Below is a small trained network, with its code and all its weights. Each question gives an input and a class and asks what happens when units are switched off, that is, made to give their printed mean instead of their output.

import numpy as np


def w(rows, s, z=0):
    codes = np.array(rows[::2]) - 128.0
    scale = np.full(codes.shape[1], s)
    scale[-1] = z or s
    return codes * scale


def norm(h):
    return h / np.sqrt((h * h).mean(-1, keepdims=True) + 1e-5)


def f(y):
    return np.maximum(y, 0)


def log_softmax(a):
    a = a - a.max(-1, keepdims=True)
    return a - np.log(np.exp(a).sum(-1, keepdims=True))


def net(x, mask):
    res = np.array(x, float).reshape(1, 4) / 4 @ E
    u = 0
    for l in range(4):
        y = f(norm(res) @ A[l][:, :-1].T + A[l][:, -1])
        res = res + np.where(mask[u : u + 3], y, B[l][:, -1]) @ B[l][:, :-1]
        u += 3
    return log_softmax(norm(res)[-1] @ U[:, :-1].T + U[:, -1])


A, B = {}, {}
E = w([
[99,220,244,18,82,168,203,143,96,72,255],'x0',
[68,131,105,56,196,129,145,68,171,102,138],'x1',
[60,13,153,130,93,78,202,61,208,233,190],'x2',
[112,123,170,51,80,221,20,72,163,145,26],'x3',
],0.0073)
A[0] = w([
[102,139,114,141,224,1,222,118,11,135,129,7],'L0N0',
[96,77,184,95,127,227,87,67,100,117,78,87],'L0N1',
[48,106,118,120,105,76,123,61,136,218,115,1],'L0N2',
],0.005,0.00095)
B[0] = w([
[205,156,205,139,89,105,40,224,213,88,27,255],'L0N0',
[232,63,165,164,184,132,189,180,182,254,140,226],'L0N1',
[110,153,168,185,133,143,159,156,66,41,67,208],'L0N2',
],0.0081,0.0043)
A[1] = w([
[250,109,188,124,42,97,115,75,142,84,110,202],'L1N0',
[148,183,139,153,219,175,155,148,18,183,124,11],'L1N1',
[6,97,183,167,2,10,197,62,149,174,101,1],'L1N2',
],0.0054,0.0012)
B[1] = w([
[32,128,121,101,205,182,186,134,125,114,67,252],'L1N0',
[89,134,151,171,172,130,79,2,105,81,117,179],'L1N1',
[214,251,70,148,220,166,171,17,62,174,106,237],'L1N2',
],0.0089,0.0044)
A[2] = w([
[43,148,217,59,92,149,160,196,93,169,220,55],'L2N0',
[113,224,125,112,81,164,164,96,94,139,178,2],'L2N1',
[166,118,102,177,119,2,180,173,151,61,209,237],'L2N2',
],0.0064,0.00054)
B[2] = w([
[84,48,62,164,142,150,31,151,116,92,155,254],'L2N0',
[168,47,64,140,94,75,133,74,85,96,90,220],'L2N1',
[62,94,162,37,90,245,166,146,140,233,170,243],'L2N2',
],0.011,0.0043)
A[3] = w([
[173,254,133,125,150,95,33,130,62,49,114,71],'L3N0',
[77,144,59,110,40,122,84,101,104,139,164,33],'L3N1',
[101,52,59,227,74,60,106,121,200,118,100,1],'L3N2',
],0.0066,0.00083)
B[3] = w([
[211,158,132,147,112,50,179,63,166,214,221,255],'L3N0',
[33,172,79,178,66,153,8,98,99,142,178,155],'L3N1',
[115,57,57,49,74,183,2,61,30,23,110,195],'L3N2',
],0.0095,0.0049)
U = w([
[153,207,124,176,155,79,200,43,133,133,129,244],'0',
[76,64,43,133,123,122,99,126,108,7,148,1],'1',
[95,125,194,86,120,169,157,198,181,157,88,129],'2',
],0.012,0.00069)

Each question gives the input, the list of numbers given to net, and the class t.
The units are the neurons (one row each of A and B). Each row of codes is followed by its name. A weight is (code - 128) times the scale printed after its matrix; where a second scale follows, it is the last column's (A, B and U).
mask holds one flag per neuron, layer by layer. A switched-off neuron (its flag False) gives its mean, the last column of its row in B, instead of its output. The means were averaged over made-up inputs and are rounded, as every weight is.
A unit's drop is (log p(t) with every unit on - log p(t) with that unit switched off) / (log p(t) with every unit on - log p(t) with every unit switched off).
The circuit of an input: a set's keep is (log p(t) with only the set's units on - log p(t) with every unit switched off) / (log p(t) with every unit on - log p(t) with every unit switched off). Starting from all 12 units, units are removed one at a time, each time the one whose removal leaves the highest keep (on an exact tie, the one counted first), for as long as the keep stays at least 0.8.
circuit, biggest first: the units of the circuit, biggest drop first
most important unit: the unit with the biggest drop
k most important neurons: the k neurons with the biggest drops, biggest first
k most important neurons of layer l: the k neurons of layer l with the biggest drops, biggest first
drop when u is switched off: that unit's drop, to one decimal
input [-5,7,7,5], class 0: most important unit : L1N2
input [-1,3,-3,4], class 2: 3 most important neurons : L0N1, L1N2, L3N0
input [-4,6,-7,-6], class 0: 2 most important neurons : L3N0, L0N1
input [8,3,6,0], class 1: 2 most important neurons of layer 2 : L2N0, L2N1
input [-4,7,0,-6], class 2: 2 most important neurons : L2N2, L2N0
input [6,5,5,6], class 1: 2 most important neurons : L2N0, L0N0
input [-4,7,-8,8], class 0: circuit, biggest first : L2N2, L3N0
input [-5,5,1,-7], class 2: 2 most important neurons : L2N2, L2N0
input [1,0,5,4], class 0: 3 most important neurons : L1N2, L0N0, L2N2
input [5,8,-5,-8], class 2: circuit, biggest first : L2N2, L0N0
input [8,5,2,-8], class 1: 3 most important neurons : L2N0, L0N1, L2N1
input [-1,8,-1,5], class 2: 3 most important neurons : L1N2, L3N0, L0N1
input [3,0,2,-2], class 1: 3 most important neurons : L0N0, L2N0, L2N1
input [-4,-5,-8,-4], class 0: most important unit : L3N0
input [6,2,-1,-8], class 2: 3 most important neurons : L2N2, L0N0, L3N2
input [-6,-3,-7,0], class 0: 3 most important neurons : L3N0, L2N0, L2N1
input [7,5,6,1], class 1: 2 most important neurons of layer 3 : L3N0, L3N1
input [3,2,-1,1], class 1: 2 most important neurons : L1N2, L0N0
input [-4,3,-1,-6], class 2: 3 most important neurons : L2N2, L2N0, L2N1
input [-2,3,8,6], class 0: circuit, biggest first : L1N2
input [-1,5,4,4], class 0: 2 most important neurons of layer 0 : L0N0, L0N2
input [7,5,3,-5], class 1: 2 most important neurons of layer 2 : L2N0, L2N1
input [-5,-8,0,-8], class 2: drop when L2N0 is switched off : 0.1
input [-1,0,-7,-4], class 0: drop when L3N0 is switched off : 0.3
input [-2,-8,-8,7], class 0: drop when L1N2 is switched off : -0.1
